Here is a tiny trained network, its code and every weight. The questions are about switching its units off for an input and a class, where a switched-off unit gives its printed mean instead of its output.

import numpy as np


def w(rows, s, z=0):
    codes = np.array(rows[::2]) - 128.0
    scale = np.full(codes.shape[1], s)
    scale[-1] = z or s
    return codes * scale


def f(y):
    return y / 2 * (1 + np.tanh(0.7978845608 * (y + 0.044715 * y**3)))


def log_softmax(a):
    a = a - a.max(-1, keepdims=True)
    return a - np.log(np.exp(a).sum(-1, keepdims=True))


def net(x, mask):
    res = np.array(x, float).reshape(1, 4) / 4 @ E
    y = f(res @ A[0][:, :-1].T + A[0][:, -1])
    res = res + np.where(mask, y, B[0][:, -1]) @ B[0][:, :-1]
    return log_softmax(res[-1] @ U[:, :-1].T + U[:, -1])


A, B = {}, {}
E = w([
[241,28,128,77,56,38],'x0',
[200,164,106,91,219,81],'x1',
[234,211,140,211,88,63],'x2',
[155,44,2,214,162,147],'x3',
],0.0091)
A[0] = w([
[176,174,104,68,252,138,50],'N0',
[107,216,208,30,88,134,74],'N1',
[144,163,136,176,134,105,41],'N2',
[91,160,178,98,159,85,92],'N3',
[157,106,89,177,156,206,93],'N4',
[75,123,138,187,7,186,87],'N5',
[155,145,124,105,204,120,54],'N6',
[82,195,135,195,216,178,4],'N7',
[166,191,133,195,130,136,99],'N8',
[169,164,136,160,128,106,106],'N9',
[102,104,129,79,183,196,82],'N10',
[121,97,94,187,186,122,63],'N11',
[129,77,114,17,193,189,68],'N12',
[167,192,135,191,81,140,76],'N13',
],0.012,0.0044)
B[0] = w([
[90,197,67,72,139,93,186],'N0',
[149,97,71,216,131,104,250],'N1',
[128,123,139,142,97,177,155],'N2',
[87,108,78,172,100,122,180],'N3',
[106,120,119,177,149,112,181],'N4',
[121,218,83,45,197,81,212],'N5',
[127,216,121,98,138,92,152],'N6',
[237,10,169,79,163,94,229],'N7',
[88,152,143,115,55,172,189],'N8',
[144,144,126,91,115,193,172],'N9',
[118,174,166,141,68,187,190],'N10',
[115,130,66,210,120,116,171],'N11',
[144,134,184,129,95,181,204],'N12',
[134,127,148,121,113,182,189],'N13',
],0.013)
U = w([
[89,177,116,78,161,83,254],'0',
[106,99,110,251,125,103,52],'1',
[115,130,195,132,82,208,49],'2',
[215,27,176,73,121,61,153],'3',
],0.014,0.0056)

Each question gives the input, the list of numbers given to net, and the class t.
The units are the neurons (one row each of A and B). Each row of codes is followed by its name. A weight is (code - 128) times the scale printed after its matrix; where a second scale follows, it is the last column's (A, B and U).
mask holds one flag per neuron, in row order. A switched-off neuron (its flag False) gives its mean, the last column of its row in B, instead of its output. The means were averaged over made-up inputs and are rounded, as every weight is.
A unit's drop is (log p(t) with every unit on - log p(t) with that unit switched off) / (log p(t) with every unit on - log p(t) with every unit switched off).
The circuit of an input: a set's keep is (log p(t) with only the set's units on - log p(t) with every unit switched off) / (log p(t) with every unit on - log p(t) with every unit switched off). Starting from the 12 units with the biggest drops (on a tie, the unit counted first), units are removed one at a time, each time the one whose removal leaves the highest keep (on an exact tie, the one counted first), for as long as the keep stays at least 0.8.
circuit, biggest first: the units of the circuit, biggest drop first
unit that matters most: the unit with the biggest drop
top k neurons: the k neurons with the biggest drops, biggest first
drop of u: that unit's drop, to one decimal
input [5,-8,-8,-6], class 0: circuit, biggest first	(N5)
input [-6,-3,-1,-8], class 1: top 2 neurons	(N1; N3)
input [5,-6,-6,-8], class 1: top 2 neurons	(N1; N7)
input [-8,3,-7,-4], class 3: top 3 neurons	(N7; N8; N1)
input [6,-6,-2,-3], class 0: top 2 neurons	(N7; N5)
input [-5,-5,-6,-7], class 1: top 2 neurons	(N1; N3)
input [-7,6,-5,-1], class 3: top 3 neurons	(N7; N5; N12)
input [-8,1,7,-5], class 3: top 3 neurons	(N7; N10; N1)
input [0,0,8,7], class 2: circuit, biggest first	(N1; N8)
input [2,7,-7,1], class 0: top 2 neurons	(N0; N6)
input [-3,-3,-3,3], class 0: top 3 neurons	(N1; N5; N3)
input [5,-8,-5,7], class 0: top 2 neurons	(N5; N1)
input [-7,-1,6,0], class 3: top 3 neurons	(N7; N10; N12)
input [2,8,8,-6], class 0: unit that matters most	N0
input [-4,4,5,2], class 2: top 2 neurons	(N8; N5)
input [-1,-8,-6,2], class 0: drop of N5	2.0
input [0,-7,4,-3], class 0: drop of N5	0.9
input [3,4,2,-3], class 0: drop of N12	0.1
